[-0.06 -0.04  0.82 -0.24  0.51  1.33  0.58 -0.09  0.09 -0.46 -0.22 -0.35
 -1.20 -1.06  0.75  0.46 -0.16 -0.99 -0.27 -8.28 -1.53 -0.17] -> sl E
[-0.37  0.18  0.14 -1.08 -1.84  0.93 -0.75  0.98 -0.53  0.04  0.76  1.85
  0.56  0.64  0.26  0.01 -0.06  0.25  0.25 -1.48 -0.35  0.45] -> sq F
[ 0.89 -1.14 -0.86  1.16  0.69 -0.33  0.14  0.99 -0.03  1.70  0.08 -1.03
 -0.10 -1.08 -1.33  0.39 -0.68  0.82 -0.22  0.92 -0.44 -0.86] -> sl F
[-0.35  0.86  0.14 -0.48 -0.88  0.80 -0.47  0.83  0.09 -1.19 -2.49 -0.52
  0.34 -0.44  1.68 -0.65 -1.96 -1.77 -0.91 -8.40 -2.36  0.60] -> sq E
[ 0.24 -1.25  0.31  0.75  0.67  0.17  0.73 -0.13 -0.78  0.95  0.21 -0.70
  8.40  0.73 -0.39  1.72 -0.96 -0.68  0.24  6.97  0.20 -0.35] -> sl F
[-0.28  1.62  0.50  1.26 -0.61  0.16 -0.29  0.25  0.14 -0.94 -1.49  0.26
 -0.87 -1.05  2.49 -0.55 -0.17 -0.97 -0.80 -1.78 -0.94 -0.53] -> sq E
[ 0.20 -0.60 -0.18  0.19 -0.23 -0.54 -0.25 -2.29 -0.62 -0.62 -0.17 -1.23
  1.47  0.76  1.32  0.35  0.30 -0.33 -0.34  0.08 -1.42 -0.01] -> sl F
[ 0.27 -0.20  0.65  0.28  0.54 -0.66 -0.93 -0.13 -0.22  0.37  0.85 -0.84
  0.11  0.87 -1.35 -0.47 -0.07 -0.06 -1.01  4.33 -0.88 -1.13] -> sq F
[-1.16  0.75  0.00  0.58 -0.68  0.12  0.50  0.78 -0.65 -0.91  1.17 -0.39
  0.72  2.29 -1.51 -0.83 -0.33  0.41 -0.96 -0.26 -1.12 -0.61] -> sq F
[-0.42 -1.56 -0.16  1.92 -1.53  0.10 -0.02 -1.46  0.03  0.88  0.31 -0.55
 -0.62 -0.10 -2.29  0.45  0.31  0.01 -0.53  1.06 -1.16 -1.26] -> sl F
[ 1.31  0.30  0.35  0.58 -1.66  0.11  0.67 -1.56 -1.71 -0.08 -0.42 -1.43
 -0.69 -2.17  1.01  0.53 -0.78  1.40 -1.75  8.40 -0.19 -0.66] -> sl F
[-0.52 -0.57  0.67  0.24  0.09 -2.12 -0.73 -0.36 -1.21 -0.11  0.50  1.31
  0.46 -0.09 -0.90  0.23 -0.62 -0.11 -0.50  2.98 -0.18 -0.87] -> sq F
[ 0.61  1.31  0.89  0.01 -1.52  0.46  0.85  0.23  1.10 -0.39  0.84 -0.46
 -0.48 -0.35  1.81 -0.10 -1.03 -0.60  1.30 -0.94 -0.33 -1.69] -> sq B
[ 0.73 -1.43 -0.30  1.51  1.10 -0.75  0.62 -1.31 -0.16 -1.00  0.79 -0.83
 -1.88 -3.03 -1.38 -1.03  0.37  1.05 -0.36  6.44 -1.31 -2.97] -> sq B
[ 0.38  1.31  0.39  0.84  0.71  0.96 -1.02 -1.59  1.05  0.73  0.42 -0.27
 -0.67 -0.82 -0.30 -0.26 -0.47  0.04 -1.60 -3.07 -2.17  1.56] -> sq E
[-0.71 -0.12  0.85 -3.38 -0.17  0.30  1.18  0.01  0.57  0.14  0.63 -0.85
 -0.87 -1.35 -2.02  0.06 -0.36 -1.18  1.06 -0.10 -0.68 -1.36] -> sl B
[-0.10  1.01  0.51  0.45  1.21 -1.54  0.04 -0.61 -1.06  4.13 -1.59  0.24
 -0.50 -0.06  0.79 -1.49 -2.49 -0.52 -2.24  8.40  1.83 -1.57] -> sq F

[-1.42 -0.68 -0.84 -0.42  0.17 -0.30 -0.66 -0.68 -1.22 -0.85  2.48 -0.63
 -1.47  1.91  2.53 -1.05  1.45  1.92  0.13 -0.30  0.82 -1.23] -> mj (64)
[-0.64  1.10 -1.58  0.31 -0.24  0.40 -0.32 -0.60  0.22  0.17  1.40  0.22
 -0.43  1.72  0.22  0.36  1.25 -0.01  0.25 -0.43  1.12 -0.61] -> mj (57)
[-1.75  0.55 -1.57 -0.66 -0.39 -0.31 -1.12  0.23 -0.14  0.58  1.95 -1.05
 -1.17  1.35  1.67 -0.40  0.30  0.98 -0.57 -0.64  1.08 -0.57] -> Jl (61)
[-0.53  0.39 -1.30 -0.25 -0.43  1.03 -0.31 -0.67 -0.45 -0.63  0.39  0.12
 -0.42  1.64  0.66  0.13  0.78  0.32  0.51  0.14  0.31 -0.15] -> mj (60)
[-1.20  0.23 -0.99 -1.66 -0.83 -0.62 -0.59  0.85 -0.41 -0.63  1.16  1.29
 -0.95  2.02  0.72  0.61  1.66  0.82  0.05  0.24  0.61 -0.56] -> mj (57)
[-0.84  0.40 -0.88  0.77  0.23 -1.04 -0.28  0.12  0.15  0.51  0.42  0.05
 -0.32  1.96  0.91  0.65  2.31  0.71  0.21  0.10  1.60 -0.80] -> mj (57)
[-0.90 -0.66 -0.05 -0.74  0.27  0.02 -0.49  0.33  0.01  0.72  0.09 -0.82
 -0.59  1.73 -0.45  1.04  0.75  1.24 -0.19  0.84  0.35 -0.49] -> mj (57)
[-0.77 -0.48 -1.07 -0.65  0.17 -0.78 -0.27  0.00 -0.84 -0.47  1.30 -0.59
 -0.84  1.86  1.80 -0.82  0.88  1.49  0.29 -0.47  0.19 -0.50] -> mj (64)
[-0.88 -0.64 -0.92 -1.19  0.34 -0.22 -0.50  0.35 -0.68 -0.62  1.33  0.49
 -0.52  1.91  0.64 -0.07  1.39  0.62 -0.39 -0.05  0.81 -0.79] -> mj (57)
[-0.34 -0.19  0.54 -0.64  0.55 -0.02 -0.56  0.19  0.46  0.87  0.36  0.20
 -0.44  1.43 -0.84  1.28  0.61  0.52 -0.03  1.32  1.08 -0.11] -> mj (61)
[-1.64 -0.09 -1.65 -0.14 -0.95 -0.63 -0.56  0.97 -0.80 -0.20  3.44 -0.60
 -0.83  2.59  2.41 -0.77  1.70  0.79  0.22 -0.82  1.16 -1.08] -> mj (57)
[-1.28 -0.15 -1.13 -2.43 -0.19 -0.78 -0.51  1.39 -0.58  0.36  0.27  0.26
 -0.27  1.64  0.45  0.36  0.20  0.46  0.00  0.30  0.33 -0.58] -> Jl (57)
[-1.00  0.68  0.22 -0.30 -0.62 -0.69 -0.08 -0.36 -0.74 -0.05 -0.15 -0.01
 -0.75  1.05  0.85  0.17  1.66 -0.89 -0.23  0.04  0.55 -0.93] -> mj (57)
[-1.46  0.39 -1.37  0.54  0.03 -0.79 -0.32 -0.68 -0.83  3.90  2.17 -0.07
 -0.45  1.61  2.45 -0.66  2.79  0.07  0.08 -0.62  1.48 -0.92] -> mj (60)
[ 0.56 -0.08 -1.34 -1.10 -0.96  0.49 -0.12  0.04  0.12  0.04 -2.16  0.45
 -0.95  1.26 -0.53  0.63  0.26  0.30 -0.02  0.82  0.29 -0.17] -> mj (57)
[-0.73 -0.29 -0.88 -0.16  0.41  0.69  0.09 -1.34  0.63 -0.59  1.61  0.74
 -0.64  1.47 -0.57  0.98  1.52  0.36  0.46 -0.05  0.58 -0.10] -> mj (60)
[-0.87 -0.18 -1.12  0.94  0.16 -0.19 -0.13  0.05 -0.89 -0.51  1.12 -0.27
 -0.19  1.79  1.76 -0.19  2.51  1.00  0.11 -0.59  1.03 -1.00] -> mj (64)
[-0.76  0.03 -1.92 -1.03 -0.10  1.34 -0.48 -0.57 -0.43 -0.37  0.64 -0.55
 -0.98  2.36  1.36 -0.40  0.97  1.73  0.72  0.25  0.28 -0.82] -> mj (64)
[-0.36 -0.01 -1.12 -0.74 -0.35  0.23 -0.18 -0.12 -0.30 -0.50  0.88 -0.14
 -0.89  1.16  0.87 -0.33  1.25  0.18  0.18 -0.56  0.53 -0.13] -> mj (60)
[-0.78  0.27 -0.99 -0.50 -0.36 -1.09 -0.44  0.72 -0.87  0.66 -0.19 -0.03
 -0.55  1.65  0.96  0.54  1.48  0.33 -1.51  0.36  0.87 -1.04] -> mj (57)
[-0.84  0.38 -0.91  0.24  0.05  0.71 -0.46 -0.54 -0.38 -0.05  1.37 -0.52
 -0.73  1.62  0.08 -0.14 -0.06  0.06  0.25 -0.68  0.64  0.52] -> Jl (60)
[ 1.22  0.26 -0.92 -0.80  0.03  1.43 -0.09 -1.81  0.01 -1.07 -0.76  0.42
 -0.52  1.55 -1.40  1.03  0.53  0.68  0.82  0.61 -0.17 -0.34] -> mj (60)
[-0.70  0.59 -0.65 -1.11 -0.26 -0.27 -0.49  1.14 -0.04  0.81  0.20  0.34
 -0.64  1.97 -0.23  0.77 -0.10  0.26  0.02  0.16  0.63 -0.32] -> mj (57)
[ 0.13  0.27 -0.93  0.15  0.90  1.09 -0.70 -0.58 -0.35 -0.24  0.51  0.08
 -0.98  1.69  0.10  0.28  1.44  0.64  0.12  0.32  0.41 -0.13] -> mj (60)
[-0.72 -0.14 -0.96  1.32  0.20 -0.37 -0.49 -1.66 -0.97 -1.71  1.79 -0.31
 -1.14  2.06  1.81 -0.59  2.60  1.00  0.12 -0.43  1.28 -1.28] -> mj (60)
[-0.60 -0.01 -0.82  0.03 -0.17 -0.20 -0.69 -0.88 -0.08 -0.43  0.26 -0.32
 -0.68  1.35  0.35  0.46  1.81  0.99  0.11  0.35  0.82 -0.72] -> mj (57)
[-1.46  0.89 -1.40  0.79  0.40 -0.36 -0.45 -1.16 -0.85  0.26  1.64 -0.80
 -0.79  1.59  2.11 -0.23  2.26 -0.14  0.02 -0.81  2.12 -1.00] -> mj (57)
[-1.05  0.59 -0.64 -1.58 -0.17 -0.59 -1.07 -0.05 -0.11  0.51  1.05  0.84
 -0.39  0.87  0.03  0.32  0.61  0.46 -0.02 -0.02  0.98 -0.36] -> mj (61)
[-2.14 -0.06 -1.30  0.94 -0.19 -1.21 -0.43 -0.12 -1.60 -0.66  3.16 -0.98
 -0.63  2.11  3.83 -1.99  0.06  0.81  0.42 -0.78  1.20 -1.27] -> mj (64)
[ 0.05 -0.01 -0.58  0.13  1.07  1.19 -0.64 -1.31 -0.45 -0.73  1.09 -0.22
 -0.41  1.36 -0.05  0.49  1.48  1.25  0.48  0.48 -0.07 -0.63] -> mj (64)
[ 0.19  0.33  0.42 -0.02  0.05  0.08 -0.37 -0.39  0.48  0.27 -0.54  0.26
 -0.28  0.84 -1.53  1.36  0.91 -0.03 -0.07  1.01  0.40  0.35] -> mj (57)
[-1.25  0.44 -0.50 -0.55  0.15 -0.47 -0.47 -0.68  0.01  0.07  0.99 -0.10
 -0.80  1.08  0.27  0.50  1.05  0.75  0.78  0.31  1.09 -0.42] -> mj (57)
[-0.67 -0.03 -1.63  0.66 -0.18  0.29 -0.22 -0.33 -1.27 -0.79  1.54 -0.35
 -1.01  2.55  2.29 -0.49  2.06  1.07  0.89 -0.91  0.56 -1.15] -> mj (64)

[-0.27  2.13  0.08 -0.14  0.33  0.54  0.18 -0.74  0.85 -2.81  0.21 -0.32
  1.16  0.50  0.96  2.94  1.01  1.19  2.21 -0.74 -0.94  0.41] -> bh Y
[ 2.07  0.83 -0.04  0.04  0.46  0.38 -1.18 -0.92  0.10 -0.31 -0.13  0.13
  0.34 -0.37  0.03  0.88  1.64  0.71  2.62 -0.24  0.55 -1.27] -> bh L
[ 0.30 -0.38 -0.51  0.88 -0.36  1.06 -0.87 -0.44  2.87  2.58  0.04  0.22
 -0.58 -0.17 -0.72 -2.12  0.52  0.49  1.38  1.09  1.13 -1.10] -> bh L
[-0.04 -0.30  0.55  1.09 -0.50 -0.39 -1.13  0.37  2.07  4.26 -0.49 -0.06
 -0.44 -0.39 -0.81 -3.46  0.72 -0.40  0.01  2.31  1.57 -1.25] -> bh L
[ 1.16 -1.02 -0.15 -0.59  0.91 -0.21  0.58 -1.65 -1.16 -0.10  0.16  0.54
 -0.51  0.02 -0.61 -1.40 -0.31 -1.13 -2.20  0.30  0.22 -0.51] -> zz Q
[ 0.24  0.66 -0.58 -0.65  0.04  0.21  0.19 -1.20 -2.27 -2.86 -0.83  1.19
  1.09 -0.24  1.45  2.19 -0.05  2.20  4.91 -0.67 -0.50  0.28] -> sm C
[-0.37  1.28  0.40  1.76 -0.25 -0.35 -0.94 -0.53  2.76  2.14  0.40 -0.20
 -0.17 -0.11 -1.42 -1.96  0.69  0.10  0.35  0.67  2.94 -1.10] -> bh L
[-0.02  1.00  0.09 -0.88  0.49 -0.10 -1.43 -1.51  0.80  0.71 -0.34  0.70
  0.17 -0.53 -0.10  0.71  2.19  0.55  2.53  0.81 -0.22 -1.32] -> bh L
[-0.33  1.92  0.16  0.13 -1.50  0.49 -1.47 -1.10  1.68 -0.10  0.42 -0.69
 -0.70 -0.24  0.54  0.54 -1.78  0.57 -0.21  3.45  0.07  0.32] -> bh Y
[ 0.68 -0.59  0.25 -1.76  0.30 -0.37  0.59 -0.30 -1.35 -0.62  0.00  0.46
 -0.60  0.47 -0.82 -1.08 -0.09 -2.08 -2.57  0.00  0.04 -0.37] -> zz Q
[ 0.14 -0.46 -0.34  1.29 -0.49 -0.25  0.41 -0.06  1.88  2.53  0.27  0.01
 -0.05 -0.06  0.55 -1.66  0.54  1.42  0.99  1.12  0.01 -0.50] -> bh L
[-0.08 -2.80 -0.43  2.07 -1.58 -1.08  1.07  0.88 -0.17  2.54 -0.37 -0.87
 -0.98  0.06 -0.83 -2.39 -1.40  0.25  0.55  0.80  0.07  0.21] -> sm C
[-1.58  0.51  0.06  1.78 -0.22 -0.46  0.71 -0.03  3.35  3.48  0.45 -0.89
 -0.82  0.33 -0.54 -2.25  0.39 -0.25 -3.46  0.19  0.18  0.04] -> bh Q
[-0.11 -0.60 -0.64 -0.01  0.68 -0.16  1.11  0.00 -2.73 -0.77 -0.65  0.20
  0.85  0.71  0.60  1.19 -1.32  0.17 -0.19 -0.20 -0.43  0.71] -> sm Y
[ 0.09 -1.01 -0.22  0.52 -1.18 -0.02  0.37 -0.48 -2.42 -1.03  0.62  0.26
  0.29 -0.33  0.46  0.21 -0.64  0.55  1.24 -0.21 -0.30  0.57] -> sm Y
[ 0.99 -1.64  0.06 -1.16  0.15 -0.61  0.08  0.17 -1.15  1.25 -0.31  1.16
 -1.13 -0.13 -1.83 -3.27  0.01 -1.76 -1.60  0.61  0.52 -2.16] -> zz L
[-0.05  0.44  0.16  1.15 -0.52 -0.09 -0.25 -0.01  3.57  2.33  0.03 -0.72
 -0.66  0.24 -0.30 -2.52  0.55 -1.40 -2.83  1.00  0.20 -0.37] -> bh Q
[-0.73  1.32  0.35  0.66 -0.38  1.15  0.49 -0.42 -0.45 -0.69 -0.12 -0.28
  0.58 -0.07  0.38  0.93 -0.03  1.13  0.75  0.12  0.41  0.11] -> bh Y
[ 0.46 -0.12 -0.14 -1.63  0.94 -0.21 -1.00 -0.12 -2.68 -1.44 -0.08  1.44
 -0.01  0.01 -0.78 -0.75 -0.14 -2.55 -1.82 -1.66  0.14 -0.62] -> zz Q
[ 0.03  1.60 -0.12  0.25  0.76  0.35 -0.94 -0.98  0.58 -0.03 -0.43  0.40
  0.14 -0.20 -0.03 -0.33  1.06  0.47  0.39 -0.09 -0.21 -0.29] -> bh L
[ 0.68  0.51  0.59 -1.60  0.59 -0.33 -0.24 -0.46 -2.03 -2.37 -0.08  0.72
 -0.71 -1.47 -0.68  0.19  0.83 -0.90 -2.49 -1.32 -0.41 -0.11] -> zz Q
[ 0.04 -0.91  0.49  0.80 -0.14 -0.32 -0.41  0.66  2.13  2.68 -0.16 -0.72
 -0.56  0.02 -1.31 -2.31  0.72 -1.87 -2.74  0.61  0.19 -0.20] -> bh Q
[-0.38 -0.21 -0.15  1.37 -0.20 -0.37 -1.32 -0.37  2.87  2.59 -0.41 -0.34
  0.29  0.92 -0.55 -2.35  0.91  0.08 -0.31  1.51 -0.25 -0.88] -> bh L
[ 0.06  0.15 -0.17  2.20 -0.49 -0.51 -1.14 -0.88  1.88  1.78 -0.20 -0.16
  0.11 -0.04 -0.05 -0.20  0.15  1.30  1.89  0.29 -1.65 -0.65] -> bh C
